(in the rows, 128 means zero)
Each row of numbers belongs to one of the things below and depends on some of the facts about them. Some rows are named. Which thing is each other row?

Facts:
(flosuplis, mugrem, dratru); (flosuplis, mugrem, brorostek); (flosuplis, mugrem, kladun); (togristi, mugrem, seke); (togristi, mugrem, veskek)
(mokla, mugrem, troplon); (bretrurar, mugrem, keta); (bretrurar, mugrem, nibrin); (bretrurar, mugrem, dukir); (trone, mugrem, keta)
(trone, mugrem, takul); (trone, mugrem, stedrek); (trone, mugrem, fudren); (kligo, mugrem, fleze); (kligo, mugrem, skupi)
(kligo, mugrem, dratrufle); (kligo, mugrem, mafol); (kligo, mugrem, farol); (kligo, mugrem, driza); (guluk, mugrem, flefan)
(gugam, mugrem, grivos); (gugam, mugrem, rula); (gugam, mugrem, tizol); (gugam, mugrem, gigizum); (bigris, mugrem, klupefo)
(bigris, mugrem, stabuskul); (bigris, mugrem, garu); (bigris, mugrem, grabrik); (bigris, mugrem, flagrir); (bigris, mugrem, dregrak)
(bigris, mugrem, kofa); (rakom, mugrem, ratre); (rakom, mugrem, grivos); (rakom, mugrem, graskem); (pezel, mugrem, tibo)
(pezel, mugrem, bitro); (pezel, mugrem, dabron); (gretol, mugrem, klupefo); (gretol, mugrem, stoguve); (gretol, mugrem, dratrufle)
(gretol, mugrem, klabin); (gugrul, mugrem, fatun); (gugrul, mugrem, lezuk); (gugrul, mugrem, pegrepam); (bivuk, mugrem, bebrem)
(bivuk, mugrem, garu); (gaver, mugrem, luflun); (gaver, mugrem, niskir); (nimiflor, mugrem, luflun); (nimiflor, mugrem, tibo)
(nimiflor, mugrem, ledram); (nimiflor, mugrem, brorostek); (nimiflor, mugrem, zovo); (nimiflor, mugrem, dreplel); (noklam, mugrem, truve)
(dretrek, mugrem, drota); (dretrek, mugrem, mavezas); (suflon, mugrem, ratre); (suflon, mugrem, bibris); (suflon, mugrem, rula)
(suflon, mugrem, bigeso); (loste, mugrem, pluplidol); (loste, mugrem, drimun); (loste, mugrem, ludi); (loste, mugrem, kofa)
(stekan, mugrem, keta); (stekan, mugrem, stoguve); (stekan, mugrem, nibrin); (stekan, mugrem, truve); (stekan, mugrem, farol)
(stekan, mugrem, ludi); (skisek, mugrem, truve); (skisek, mugrem, flori); (vustok, mugrem, kofa); (treku, mugrem, keta)
(treku, mugrem, fatun); (treku, mugrem, traser); (treku, mugrem, feplim); (treku, mugrem, flefan); (treku, mugrem, sozoflir)
(treku, mugrem, zuzuk); (gizem, mugrem, plitrin); (gizem, mugrem, veskek); (gizem, mugrem, niskir); (gizem, mugrem, dala)
(gizem, mugrem, skete); (nagik, mugrem, nibrin); (nagik, mugrem, bibris); (nagik, mugrem, flori); (nagik, mugrem, garu)
(nagik, mugrem, nopum); (tratir, mugrem, klutran); (tratir, mugrem, nopum); (tratir, mugrem, mose); (rifin, mugrem, gustu)
(rifin, mugrem, grivos); (rifin, mugrem, bitro); (rifin, mugrem, rula); (rifin, mugrem, karek); (rifin, mugrem, gigizum)
(teste, mugrem, navul); (teste, mugrem, mose); (teste, mugrem, seben); (drukas, mugrem, lezuk); (plukosa, mugrem, nibrin)
(plukosa, mugrem, fleklakis); (plukosa, mugrem, gezur); (fove, mugrem, groplil); (fove, mugrem, troplon); (pigru, mugrem, skoriden)
(pigru, mugrem, ratre); (pigru, mugrem, kogriplus); (pigru, mugrem, moklil); (pigru, mugrem, kofa); (skeskogre, mugrem, bebrem)
(skeskogre, mugrem, nibrin); (skeskogre, mugrem, dratru); (skeskogre, mugrem, zabi); (skeskogre, mugrem, dukir); (droklo, mugrem, pama)
(droklo, mugrem, reflin); (droklo, mugrem, guzom); (klamus, mugrem, flasi); (klamus, mugrem, gezur); (subek, mugrem, stoguve)
(subek, mugrem, takul); (subek, mugrem, moklil); (subek, mugrem, bodan); (restezum, mugrem, bibris); (restezum, mugrem, nogok)
(restezum, mugrem, kladun); (fadan, mugrem, pama); (fadan, mugrem, dala); (fadan, mugrem, zuzuk); (fadan, mugrem, zopo)
(fadan, mugrem, gigizum); (fadan, mugrem, bigeso); (degrus, mugrem, flasi); (degrus, mugrem, kogriplus); (degrus, mugrem, skistok)
(degrus, mugrem, kofa); (staplom, mugrem, plitrin); (staplom, mugrem, skisko); (staplom, mugrem, nogok); (staplom, mugrem, mose)
(vetrul, mugrem, groplil); (vetrul, mugrem, beves); (vetrul, mugrem, flefan); (vetrul, mugrem, gigizum); (flosuplis, punek, fletom)
(dratrufle, punek, gigizum); (skistok, punek, zudum); (plazir, punek, stedrek); (tibo, punek, gustu); (griko, punek, rula)
(vimu, punek, restezum); (bigeso, punek, gretol); (togristi, punek, gugrul); (mokla, punek, stekan); (fatun, punek, skisko)
(muston, punek, flori); (kligo, punek, gizem); (tremu, punek, tibo); (guse, punek, muston); (zuzuk, punek, fatun)
(gugam, punek, tizol); (bigris, punek, zokles); (rakom, punek, griko); (grivos, punek, traser); (pezel, punek, skete)
(luflun, punek, brestel); (gugrul, punek, stidrem); (nopum, punek, grivos); (tizol, punek, veskek); (plosumal, punek, flaka)
(reflin, punek, nimiflor); (lezuk, punek, samo); (vokik, punek, degrus); (dala, punek, vokik); (noklam, punek, graskem)
(dretrek, punek, vimu); (rula, punek, truve); (misten, punek, fudren); (nubufis, punek, bebrem); (stekan, punek, nagik)
(flagon, punek, bovaskun); (stedrek, punek, reflin); (plitrin, punek, rifin); (tumar, punek, togristi); (brista, punek, vetrul)
(drimun, punek, dratrufle); (trenum, punek, ratre); (stabuskul, punek, groplil); (seben, punek, plazir); (groplil, punek, guse)
(veta, punek, skistok); (stidrem, punek, plodel); (vustok, punek, grabrik); (drota, punek, nubufis); (sozoflir, punek, nogok)
(treku, punek, pluplidol); (bibris, punek, pegrepam); (keta, punek, plebre); (grabrik, punek, brorostek); (nagik, punek, brista)
(dregrak, punek, kofa); (pluplidol, punek, teste); (vemen, punek, drimun); (samo, punek, dala); (bodan, punek, veta)
(teste, punek, bitro); (plukosa, punek, mudren); (mudren, punek, feplim); (skisko, punek, mudok); (plumur, punek, tumar)
(driza, punek, skoriden); (pigru, punek, bivuk); (mudok, punek, stoguve); (mafol, punek, flasi); (skeskogre, punek, navul)
(klabin, punek, kleplim); (kleplim, punek, klamus); (graskem, punek, bigeso); (zovo, punek, ludi); (karek, punek, farol)
(plenesto, punek, zakor); (plodel, punek, troplon); (takul, punek, starik); (traser, punek, kladun); (brorostek, punek, keta)
(plegram, punek, plosumal); (beves, punek, flagon); (fleklakis, punek, trenum); (pegrepam, punek, samun); (plebre, punek, pezel)
(mavezas, punek, sozoflir); (fletom, punek, noplus); (nogok, punek, plapok); (vetrul, punek, flosuplis); (novu, punek, karek)
(kofa, punek, misten)

Some things and their rows:
[128 165 159 123 142 103 100 158 129 142 123 177 142 151 138 112 126 125
 116 107 131 111  99 140  68 133]: dretrek
[125 124 137 139 115 112 135 126 133 138 121 133 134 128 131 119 126 120
 114 132 141 111 134 124 120 133]: subek
[126 130 168 133 147 143 132 109 127 147 143 146 127 135 145 150 119 117
 129  84 147 133 145 136 122 139]: plazir
[140 133 156 115 132 117 114  99 143 130 104 160 149 157 145 149 114 125
 116 118 161 103 104 130  99 137]: plukosa
[130 144 116 136 124 139 123 122 112 116 137 147 119 125 120 118 130 152
 135 139 138 137 114 127 119 120]: traser
[142 136 141 124 156 131 131  77 164 145  99 102 137 138 119 157 108 133
 125 101 161 117 104 130 112 127]: plenesto
[122 159 113 145 111 168 151  83 149 129 122 132 106  91 104 112 110 118
 131 128 169 150 108 130 132 144]: pegrepam
[114 138 151 111 135 122 129 123 148 153 115 116 132 140 115 114 127 101
 129 131  99 115 138 144 124 130]: staplom
[141 133 119 142 150 132 151 130 106 128 140 161 114 134 137 164 123 148
 140  63 122 145 160 132 128 137]: karek
[147 134 104 142 144 148 148 109 121 127 120 114 125 117 131 127 116 124
 129 117 136 144 124 123 144 131]: sozoflir
[118 106 130 117 119 101 112 131 133 132 118 118 109 123 110 127 129 126
 120 104 103 114 131 143 130 151]: gaver
[138 130 119 128 125 133 119 120 142 115 130 130 132 126 127 137 131 135
 136 135 132 137 128 124 133 119]: zabi
[115 146  97 130 112 143 134 114 113 117 127 162 103 112 112 101 135 144
 129 139 147 148 116 136 102 128]: fatun
[138 109 155 132 158 102 126 103  57 148 135 117 117 136 104  93  84 108
 120 122 115 121 135 128 110 122]: fove
[183 118 141 133 170  93 122  92  52 169 129  94 123 142 114  96  54 115
 122 132  92 120 119 128  82 113]: mokla
[120 105  89 101 118 127 118 117 109 138 119 148 126 143 155 127 131 111
 121 142 120 128 135 132 138 133]: stidrem
[122 124 127 130 129 114 135 131 127 144 128 140 127 131 123 115 115 116
 115 108 125 109 123 127 131 137]: suflon
[163 186  80 161  99 170 127 120 143 156 140 149 144  80 131  98 104 131
 122 129 100 154  83 143 102 149]: lezuk
[158 149 144 140 137 134 131 168 137 118 140 136 145 121 130 144 140 132
 129 118 136 134 132 124 117 117]: pluplidol
[137 122 125 142 111 135 107 137 134 133 122  98 125 118 140 144 136 166
 118 157 152 142 149 133 109 116]: skupi
[131 121 120 126 140 129 119 142 115 115 147 135 126 123 123 135 120 142
 145 127 123 132 110 121 126 124]: grivos

Which thing is each row?
No name comes twice in this set of rows, the named rows included.
[139 129 147 138 121 121 130 176 118  96 146 140 111 113 111 117 149 121
 138  85 116 148 148 120 158 128] => bitro
[106 138  90 115  85 140 134  91  91 156 111 172 113 113 142  91 105  93
 109 125 140 135 124 140 126 159] => gugrul
[121 122 131 153 124 144 160 149 110 139 131 136 111 126 143 155 140 140
 129 113 140 159 200 133 126 118] => farol
[129 126 149 130 138 138 121 116 140 115 127  96 128 122 113 132 120 123
 124 122 144 115 115 123 132 127] => nubufis
[110 165 109 143  72 139 149  97 120 148 109 176 119  87 116  77 112  90
 108 122 150 133 110 143 110 168] => drukas
[207 149 138 129 125 133  81 147 146 145  89  55 158 119 177 134 102 145
 107 135 148 158 118 128 141 119] => driza
[121 124 130 114 137 130 103 136 130 125 124 110 108 120 127 133 139 148
 134 127 124 143 128 147 135 134] => niskir
[119 122 132 113 100 127 130 138 127  89 131 105 123 122 130 110 148 121
 132 169 141 132 140 112 174 113] => flori
[150 136 107 112 164 128 126  94 113 118 125 111 131 133 115 129  98 153
 141 138 136 131  99 127 109 115] => beves
[129 119  83  96 127 124 102 103 118 163 116 145 153 148 160 136 111 127
 119 138 117 122 110 135 118 141] => plumur

The same things again, as new rows of numbers:
Some things and their rows:
[130 124 123 123  99 140 124 114 143 134 118 119 110 134 118 126 142 124
 121 122 136 123 120 127 110 117 121 138 130 131]: flefan
[124 125 131 129 148 125 130 138 118 119 136 134 143 121 139 133 119 130
 137 132 123 130 134 128 138 129 125 120 129 126]: mudren
[138 143 124 127 110 120 123 118 157 139 119 128 112 130 117 126 129 129
 115 117 140 124 123 125 110 119 139 141 119 130]: gretol
[143 130 130 132 107 119 109 112 147 135 111 132 115 137 113 126 131 122
 112 119 124 122 119 126 129 122 143 134 118 138]: tratir
[130 134 123 127 102 132 131 119 145 139 122 121 109 138 113 123 136 124
 116 121 134 124 119 128 110 129 131 132 129 128]: moklil
[124 128 134 129 145 128 134 148 100 121 129 125 138 133 140 131 117 129
 139 139 125 136 132 134 138 130 115 122 138 129]: tibo
[133 134 125 128 101 131 129 121 144 139 118 122 109 141 113 122 137 123
 114 122 133 124 118 129 112 129 131 133 130 130]: bebrem
[138 129 123 122  98 126 123 107 140 134 121 117 117 131 109 117 140 125
 114 128 138 134 125 126 119 118 139 141 125 131]: noplus
[119 116 127 127 142 137 128 138 117 117 138 126 143 121 141 136 128 129
 146 130 122 131 129 127 131 129 111 118 131 129]: beves
[129 123 127 124  97 141 126 114 142 134 119 119 110 134 117 125 141 125
 116 126 138 120 122 127 108 120 126 139 134 127]: feplim
[119 123 130 130 144 132 137 145 113 117 136 130 143 127 141 133 116 128
 143 134 118 131 136 130 140 130 113 116 136 126]: grivos
[135 133 124 127 105 128 122 114 146 137 116 124 111 135 116 125 133 125
 116 121 136 126 121 128 114 120 132 140 125 132]: zokles
[109 138 126 111 140 120 132 149 120 127 134 130 143 117 138 126 122 139
 139 129 107 119 127 129 126 154 122 102 145 120]: stabuskul
[136 140 123 126 111 123 120 113 155 139 118 128 113 132 119 123 128 128
 114 120 139 126 125 126 111 119 139 139 120 130]: subek
[115  83 149 128 146 141 132 130 108  97 135 131 142 114 145 126 113 128
 124 135 143 124 129 114 148 137 100 133 150 107]: lezuk
[130 128 122 125  97 136 128 116 142 134 116 119 111 139 117 125 135 123
 123 123 132 124 121 131 113 117 121 137 130 131]: gigizum
[118 126 131 131 143 132 138 145 115 116 137 129 143 128 141 133 113 129
 142 135 117 131 137 130 141 131 114 114 135 125]: graskem
[118 122 129 128 143 134 134 139 111 119 134 127 140 129 139 131 121 128
 142 137 121 133 134 132 138 131 115 118 134 127]: karek
[111 124 126 110 176 119 125 115  82 152 137 134 113 122 138 135 126 124
 138 124 127 127 106 135 126 166 138  91 100 114]: grabrik
[123 130 129 131 146 128 143 147 119 125 145 131 139 119 135 133 128 133
 135 127 125 128 130 127 130 142 124 117 131 120]: klabin
[142 139 129 126 110 119 116 118 136 138 106 125 111 135 119 126 127 128
 117 123 141 130 127 131 119 108 134 152 125 136]: gaver

Name these rows:
No name comes twice in this set of rows, the named rows included.
[126 121 135 136 142 128 132 144 113 120 137 134 142 126 133 134 124 127
 135 131 113 126 129 128 147 141 126 112 132 126] => nopum
[144 119 134 140  95 130 115 118 137 134 112 130 114 142 103 129 147 115
 112 117 113 117 110 128 136 135 138 126 127 137] => navul
[132 131 122 124 106 127 119 106 150 134 111 127 113 132 119 123 129 127
 121 123 135 126 130 127 119 109 131 144 121 133] => fadan
[127 133 132 129 153 117 125 138 128 120 138 138 144 118 141 132 112 132
 134 131 125 130 135 125 140 129 133 120 123 125] => noklam
[128 115 138 114  97 138 107  97 142 129 115 124 111 121 130 119 133 131
  99 142 154 112 126 117 108 107 138 150 135 124] => drukas
[140 130 128 131  98 128 136 123 128 140 110 123 108 128 111 131 149 127
 121 116 135 122 124 131 118 118 124 153 130 129] => veskek
[121 132 128 122 166 116 121 124 117 131 135 137 134 122 141 131 112 130
 135 131 125 131 126 129 136 140 140 110 110 123] => vustok
[135 119 141 141 144 116 113 139 121 112 128 145 148 123 133 138 116 124
 131 128 104 123 129 125 163 132 137 111 123 133] => teste
[102 114 114 146 194 154 123 138 135 147 139 142 155 148 144 103 182 144
 127 142 107 139 134 131 130 174 142 157 131 147] => stidrem
[130 131 123 125 100 136 127 117 139 136 115 117 109 143 116 123 133 123
 121 124 133 128 121 132 113 119 122 137 130 133] => gustu
[131 135 124 125 100 134 128 121 135 136 112 117 108 145 117 124 132 123
 121 125 134 128 120 132 113 118 123 138 134 134] => bitro

The same things again, as new rows of numbers:
Some things and their rows:
[132 128 126 125 134 120 135 131 131 132 134 126 121 130 125 130 129 134
 134 126 133 124 126 129 130 129 129 129 126 129 123 134 126 140 134 135
 133 119 134 130 134 119 131 122 127 137]: flagrir
[131 124 121 133 129 123 132 131 137 121 120 130 127 127 134 128 126 129
 133 124 141 126 122 126 136 128 133 118 126 135 118 131 127 142 131 124
 128 117 138 141 137 122 142 127 121 136]: gezur
[148 144 150  88 146 158 175 148 110 116  95 149 170  81 135 127 183 139
 102 145 155 128  84 126 121 118 126 138 123 106 163 106 125 130 148  97
 146 128 102 183 115 133  96 130 153  82]: vustok
[123 116 114  97 164 129 157 172 124  99  72 196 139 122 179  96 135 143
 115 145 152 122 119 145 124 144 158 176 122  89 125  86  91 101 167 126
 133 156 156 167 152 155  95 109 102 169]: lezuk
[106 139 120 169 122 135 136 159 130 155 156 133 123 125 109 118 156 166
 177 160  95 129 148 131 150 123 134 114 110 119 148 138 151 139  77 152
 149 106  96 121  90 126 141 148 107 151]: dratrufle
[128 128 131 127 130 122 134 122 136 127 128 123 116 136 125 127 125 125
 130 125 138 128 130 130 132 125 135 128 131 127 121 130 120 135 137 130
 126 130 138 129 140 125 128 126 132 142]: fletom
[139 107 131 120 150 132 151 159 117 146 125 115 146 103 116 136 118 129
 140 168 125 110 109 136 124 123 145 130 144 108 147 126 101 154 154 118
 130 142 129 154 119  91 103 104 124 147]: zovo
[162 121 104 134 121 124 131 162 124 104 127 125 169 112 143 121 152 140
 137 141  93 108 125 130 153 138 125 110  90 138 120 169 147 112 120 155
 135 129 122 125 136 132 140 124 111 120]: traser
[139 148 107 123  97 115 118 125 133  95 141  86 106 123 115 170 152 129
 137 134 135 134 110 142 129 120 130 103 133 127 105 174 159 136 134 133
 102 140 129 103 106 127 154 149 140 117]: nubufis
[112 123 161 102 121 138 148 151 133 119 106 178 153 112 131 145 165 175
 127 118 110 129 121 142 117 149 121 124 129 135 163 113 128  42 111 144
  86 177 106 135 114 150  86 159 136 128]: noklam
[112 126 129 141 122 124 114 131 122 109 120 161 124 129 151  88 146 122
 109 102  77 135 145  91 120 154 100 158  87 128 117 119 153  87  94 138
 164 124 113  86 125 181 142 153 127 107]: gizem
[125 127 148 130 119 146 153 122 140 104  96 144 129  90 133 146 122 137
  89 141 122 139  69 108 123  93 175 102 148 111 178  88 154 170 161  76
 117 167 142 161 106 131 130 166 136 139]: skeskogre
[127 120 106 117 143 124  96 119 121 141 136 119 148 138 132 148 108 111
 157 112 134 103 144 142 131 157 103  91 141 142 119 148 105 116 111 130
 140 116 131 154 138 113 113  90 115 112]: reflin
[ 99 149 133 107 107 114 156 123 135  96 118 125  87 127 111 167 139 135
 126 139 166 156  81 146 113  96 146 107 171  99 111 127 143 157 158 128
  75 169 148 139 127 120 129 160 148 143]: bibris
[113 161 132 115  95 117 135 102 145  98 137 103  83 155 105 160 149 116
 109 135 158 145 120 140 124 105 158 135 150 120 107 134 155 149 146 130
 100 151 141  99 127 135 139 137 163 157]: pegrepam
[136 141 111 130 122 132 114 123 124 133 132 108 154 138 125 125 118 125
 132 146 141 126 148 150 141 113 149 135 128 132 114 117 131 124 135 130
 131 133 122 127 127 139 130 110 119 147]: flefan
[126 119 127 129 122 120 133 137 131 125 132 126 115 131 124 127 131 128
 135 125 131 121 125 128 129 130 127 127 131 130 119 133 125 131 133 138
 127 121 129 129 134 123 131 128 122 139]: klutran
[118 130  97 102 147 132 114 135 121 129 117 129 182 129 137 164 131 134
 162 129 147  95 116 158 148 153 127  67 148 131 131 142 124 115 112 140
 127 151 131 186 143 120  95  91 113 125]: takul
[196  98 127 111 133 122 133 144 124 121 127  82 173 105 127 136 119 101
 108 132  99  75 110 127 143 135 123 118 103 149 125 190 123 137 147 135
 136 141 135 123 164  94 126  78 146 107]: vimu
[150 147 120 145  81 117 107 106 140  97 156  80  92 134 118 159 140 124
 124 113 124 142 123 118 133 118 122 101 112 147 101 182 173 147 118 131
 116 109 130  85 119 129 189 160 145 112]: bebrem
[124 128 135 122 126 139 121 125 118 125 119 132 135 117 131 123 126 117
 108 128 120 138 124 124 113 127 121 134 126 125 137 110 143 119 126 115
 135 146 118 124 114 141 120 134 136 109]: droklo

Which thing is each row?
No name comes twice in this set of rows, the named rows included.
[128 119 123 122 132 126  78  98 120 142 144 111 145 133 133 134 109  85
 117  89 100 113 155 106 111 167  88 115 125 152 125 131 128 104  98 118
 167 124 114 106 127 138 129 109 139  72] => nimiflor
[183  96 121  84 144 142 137 156 111 117 103  98 208  65 135 146 128  93
  96 151  95  81  83 125 118 140 125 107 123 128 143 153 131 121 152 112
 138 175 126 147 135 112  98  90 151  86] => dretrek
[166 116 117 156 116 114 124 145 132 101 135 111 133 120 141 108 144 123
 122 107  73 110 127  96 146 150 104 116  74 154 106 179 157 113  99 157
 145 111 127  89 148 133 171 134 126 110] => kladun
[128 148 142 131 100 136 117 100 136 109 122 148 124 139 139 106 154 127
  93  99 105 133 146  94 134 133 119 141  95 149 127 123 159  92  88 131
 139 129 115  89 135 175 144 149 145 108] => gretol
[128 129 157 133  94 123 116 113 155 147 166 133 107 162  97 132 139 145
 134  84 107 122 169 119 135 144 106 138 110 173 135 159 119  77  85 159
 103 120 116  77 138 118 129 135 152 135] => truve
[ 69 150 123 108 145 163 107  99  87 148  98 147 149 146 132 161  82 109
 131 131 163 171 119 172  89 104 124  89 182 112 119  87 117 112 116 117
 103 173 126 171 107 134  65 154 101  75] => gugam
[186  83 146 127 121 123 121 126 124 115 129  86 149  97 134 117 104  71
  77  98  50  94  97  76 111 143  97 116  90 160 124 180 143 133 125 115
 162 134 128  79 155 121 144 116 164  63] => restezum
[ 84 152 121 120 124 123  93  89 125 140 137 126 106 167 113 159 105 120
 151 113 168 143 144 152 117 129 116 109 164 138 107 117 119 131 114 129
 112 123 134 142 135 120 112 122 118 122] => tizol
[156 134 163 122 138 145 162 116 128 107  90 186 125 120 174  55 163 131
  69  96 153 158 130  90 127 134 101 194  86 135 132  90 115 101 142 109
 162  75 124 123 145 173 142 147 137  93] => degrus
[112 136 112 109 149 139 139 162 115 104  81 181 176  99 157 122 153 163
 129 135 119 131 113 133 124 141 129 123 123 114 146  92 139  77 122 130
 122 158 116 161 113 166 105 151 107 118] => kligo
[132 130 156 115 112 156 118 117 143 131 123 154 126 121 132 139 128 146
  99 103 124 126 130 124 128 137 143 133 124 155 175 108 118 102 117  93
 114 137 126 130 107 133 121 142 143 127] => stekan
[174 141 139 105 129 134 158 139 119 113 119 124 133 109 134 125 169 138
 114 130 169 126 114 126 137 126 121 147 106 124 126 152 119 140 152 116
 135  82 124 150 130 114 130 112 150  95] => kofa
[102 134 113 166 138 139 148 181 116 149 140 140 139 110 114 129 159 177
 186 178 105 130 120 140 151 119 142 101 127  96 153 122 143 144  93 153
 134 123  95 156  85 121 125 158  94 158] => vemen

